Here is a tiny trained network, its code and every weight. The questions are about switching its units off for an input and a class, where a switched-off unit gives its printed mean instead of its output.

import numpy as np


def w(rows, s, z=0):
    codes = np.array(rows[::2]) - 128.0
    scale = np.full(codes.shape[1], s)
    scale[-1] = z or s
    return codes * scale


def norm(h):
    return h / np.sqrt((h * h).mean(-1, keepdims=True) + 1e-5)


def f(y):
    return np.maximum(y, 0)


def log_softmax(a):
    a = a - a.max(-1, keepdims=True)
    return a - np.log(np.exp(a).sum(-1, keepdims=True))


def net(x, mask):
    res = np.array(x, float).reshape(1, 8) / 4 @ E
    u = 0
    for l in range(2):
        y = f(norm(res) @ A[l][:, :-1].T + A[l][:, -1])
        res = res + np.where(mask[u : u + 14], y, B[l][:, -1]) @ B[l][:, :-1]
        u += 14
    return log_softmax(norm(res)[-1] @ U[:, :-1].T + U[:, -1])


A, B = {}, {}
E = w([
[130,130,129,130,133,132,125,128,132,123,129,132],'x0',
[133,128,129,131,130,129,131,128,126,123,130,127],'x1',
[94,65,29,234,210,63,126,85,53,169,110,191],'x2',
[126,119,129,131,120,132,131,128,132,134,126,129],'x3',
[131,129,127,124,131,123,132,124,124,125,128,124],'x4',
[137,38,74,97,156,54,137,240,193,73,132,87],'x5',
[129,132,120,124,125,119,130,116,137,127,123,125],'x6',
[166,83,254,155,229,76,44,90,164,177,97,53],'x7',
],0.0054)
A[0] = w([
[133,61,128,200,191,55,111,65,100,152,162,135,24],'0.n1',
[77,96,98,206,212,108,129,100,143,171,140,163,30],'0.n2',
[89,130,90,105,93,132,146,132,95,115,137,163,30],'0.n3',
[111,70,47,199,171,72,145,98,39,137,86,202,36],'0.n4',
[120,159,207,56,141,142,100,145,181,128,90,82,87],'0.n5',
[131,86,48,201,183,94,130,102,74,177,109,163,168],'0.n6',
[178,190,154,38,78,208,167,167,195,111,197,99,200],'0.n7',
[158,62,83,67,169,92,126,207,182,107,130,136,155],'0.n8',
[150,141,183,127,122,159,119,124,142,88,105,55,102],'0.n9',
[143,70,164,94,160,82,171,191,120,114,98,156,61],'0.n10',
[154,117,136,72,87,135,126,178,173,89,142,82,23],'0.n11',
[140,85,255,141,202,77,76,96,153,176,60,72,167],'0.n12',
[121,195,161,143,117,179,122,44,83,173,131,149,251],'0.n13',
[89,117,91,68,121,179,192,125,137,171,151,107,112],'0.n14',
],0.0047,0.0028)
B[0] = w([
[155,147,132,111,134,152,101,189,93,140,5,153,184],'0.n1',
[139,153,120,82,140,119,98,126,100,93,38,123,177],'0.n2',
[156,114,177,161,168,86,71,109,123,159,119,126,159],'0.n3',
[142,127,173,80,75,155,150,135,182,151,255,97,213],'0.n4',
[138,125,100,152,75,96,193,107,136,143,228,154,197],'0.n5',
[83,151,85,243,144,106,161,131,109,140,147,156,220],'0.n6',
[81,109,117,159,161,109,30,122,75,125,49,132,253],'0.n7',
[75,190,113,130,159,79,173,170,236,72,123,70,207],'0.n8',
[74,106,109,121,78,135,134,98,156,172,173,128,176],'0.n9',
[160,180,133,151,76,130,113,75,146,103,125,101,158],'0.n10',
[133,98,151,94,145,95,193,171,97,99,126,248,173],'0.n11',
[215,76,152,99,187,86,62,106,136,196,159,105,245],'0.n12',
[118,189,135,123,164,221,163,76,156,153,112,216,235],'0.n13',
[118,117,110,125,155,113,115,122,97,119,106,137,162],'0.n14',
],0.0056,0.0072)
A[1] = w([
[114,159,128,52,111,148,127,130,122,45,2,151,99],'1.n1',
[95,136,104,143,99,118,173,148,147,86,98,128,114],'1.n2',
[192,111,142,94,128,140,67,94,119,181,145,76,103],'1.n3',
[116,69,122,125,164,79,119,172,152,127,102,79,91],'1.n4',
[155,145,160,149,146,190,131,69,88,138,88,128,5],'1.n5',
[119,103,122,141,144,71,115,180,140,107,143,67,64],'1.n6',
[106,137,163,126,88,150,70,107,102,130,98,133,51],'1.n7',
[117,82,100,145,83,128,165,175,116,75,112,109,95],'1.n8',
[128,76,95,116,109,50,120,205,102,114,140,94,207],'1.n9',
[118,76,133,121,106,143,59,102,57,142,132,142,37],'1.n10',
[174,135,189,52,115,151,155,109,191,139,198,106,98],'1.n11',
[43,175,101,129,95,210,170,123,105,115,105,154,97],'1.n12',
[138,149,114,115,140,101,142,163,156,98,114,105,140],'1.n13',
[162,94,128,94,114,110,136,160,166,82,193,75,16],'1.n14',
],0.0087,0.0031)
B[1] = w([
[148,117,160,96,134,151,85,144,126,150,69,126,206],'1.n1',
[92,168,133,117,155,183,147,141,131,169,143,126,190],'1.n2',
[62,163,104,129,121,161,164,155,136,110,130,154,213],'1.n3',
[166,137,118,145,85,129,122,86,99,98,108,135,216],'1.n4',
[98,91,119,96,150,84,123,205,135,140,119,113,204],'1.n5',
[168,110,111,147,79,135,113,97,87,99,119,124,211],'1.n6',
[162,131,110,118,144,133,148,101,148,154,129,62,178],'1.n7',
[81,157,135,120,166,123,122,137,153,166,132,133,180],'1.n8',
[96,102,145,133,141,107,99,153,189,102,139,73,243],'1.n9',
[160,185,119,102,121,170,182,80,105,142,122,132,159],'1.n10',
[103,112,152,96,107,128,172,117,144,100,183,153,196],'1.n11',
[180,106,122,143,88,112,133,114,117,76,139,107,254],'1.n12',
[110,135,146,127,150,162,130,115,136,176,137,168,191],'1.n13',
[163,99,126,112,117,100,140,149,11,151,130,156,182],'1.n14',
],0.011,0.0079)
U = w([
[251,144,131,55,70,200,113,89,83,114,40,102,187],'0',
[165,156,69,209,70,176,194,86,74,99,178,203,38],'1',
[59,129,160,63,129,151,50,219,176,104,46,99,252],'2',
[34,148,64,175,150,117,165,195,190,118,217,84,154],'3',
[83,155,181,52,137,188,189,70,190,167,216,171,135],'4',
[133,152,129,143,231,124,117,120,95,230,54,187,222],'5',
[162,47,183,70,67,45,122,135,127,66,210,111,1],'6',
[195,94,96,216,157,55,43,105,158,95,74,48,61],'7',
],0.012,0.00066)

Each question gives the input, the list of numbers given to net, and the class t.
The units are the neurons (one row each of A and B). Each row of codes is followed by its name. A weight is (code - 128) times the scale printed after its matrix; where a second scale follows, it is the last column's (A, B and U).
mask holds one flag per neuron, layer by layer. A switched-off neuron (its flag False) gives its mean, the last column of its row in B, instead of its output. The means were averaged over made-up inputs and are rounded, as every weight is.
A unit's drop is (log p(t) with every unit on - log p(t) with that unit switched off) / (log p(t) with every unit on - log p(t) with every unit switched off).
The circuit of an input: a set's keep is (log p(t) with only the set's units on - log p(t) with every unit switched off) / (log p(t) with every unit on - log p(t) with every unit switched off). Starting from the 12 units with the biggest drops (on a tie, the unit counted first), units are removed one at a time, each time the one whose removal leaves the highest keep (on an exact tie, the one counted first), for as long as the keep stays at least 0.8.
units of the circuit, in order: the units of the circuit, biggest drop first
most important unit: the unit with the biggest drop
k most important neurons: the k neurons with the biggest drops, biggest first
top k neurons in layer l: the k neurons of layer l with the biggest drops, biggest first
drop of u: that unit's drop, to one decimal
input [-7,3,8,2,-5,5,4,-1], class 3: most important unit	0.n12
input [-5,-1,6,-8,4,1,2,0], class 3: 4 most important neurons	(0.n6 0.n12 0.n4 0.n13)
input [-2,2,-8,1,-2,0,6,-2], class 0: units of the circuit, in order	(0.n7 1.n9)
input [4,-1,0,-8,-8,8,0,-6], class 2: units of the circuit, in order	(1.n1 0.n5 0.n4)
input [-1,-5,-1,-4,-1,8,-2,0], class 2: top 4 neurons in layer 0	(0.n12 0.n4 0.n8 0.n6)
input [-4,6,-3,-8,1,-1,2,1], class 4: units of the circuit, in order	(0.n5 1.n12)
input [4,0,0,-1,8,2,3,6], class 6: units of the circuit, in order	(0.n7 1.n11)
input [-8,-3,3,8,1,1,1,-2], class 3: top 2 neurons in layer 0	(0.n13 0.n6)
input [4,6,-3,6,-4,-4,-2,-1], class 0: 2 most important neurons	(1.n12 0.n7)
input [-7,5,0,-5,0,8,7,-1], class 2: 4 most important neurons	(0.n12 0.n4 0.n5 0.n6)
input [5,-7,-4,-3,-6,0,-6,8], class 4: top 2 neurons in layer 1	(1.n3 1.n12)
input [6,-4,-8,4,1,1,0,4], class 6: top 2 neurons in layer 0	(0.n13 0.n5)
input [5,-5,0,-7,-1,-6,3,-7], class 0: 2 most important neurons	(0.n6 0.n5)
input [-5,-1,-7,-4,8,2,4,-3], class 2: units of the circuit, in order	(0.n7)
input [7,-6,0,-3,-1,-2,-6,-2], class 0: 3 most important neurons	(0.n12 1.n12 1.n9)
input [5,1,0,-6,3,-2,-2,-3], class 0: top 2 neurons in layer 1	(1.n12 1.n9)
input [3,-7,5,5,3,1,-5,0], class 3: drop of 0.n7	0.5
input [4,4,-3,-2,1,7,4,7], class 6: drop of 1.n10	0.0
input [-6,-3,-5,1,4,-1,-4,-3], class 0: drop of 0.n7	0.2
input [7,2,-1,6,-3,7,0,5], class 6: 2 most important neurons	(0.n7 1.n11)
input [1,1,-2,2,7,7,-7,7], class 6: drop of 1.n11	0.1
input [-8,-3,-4,-1,-3,2,1,6], class 6: most important unit	0.n13
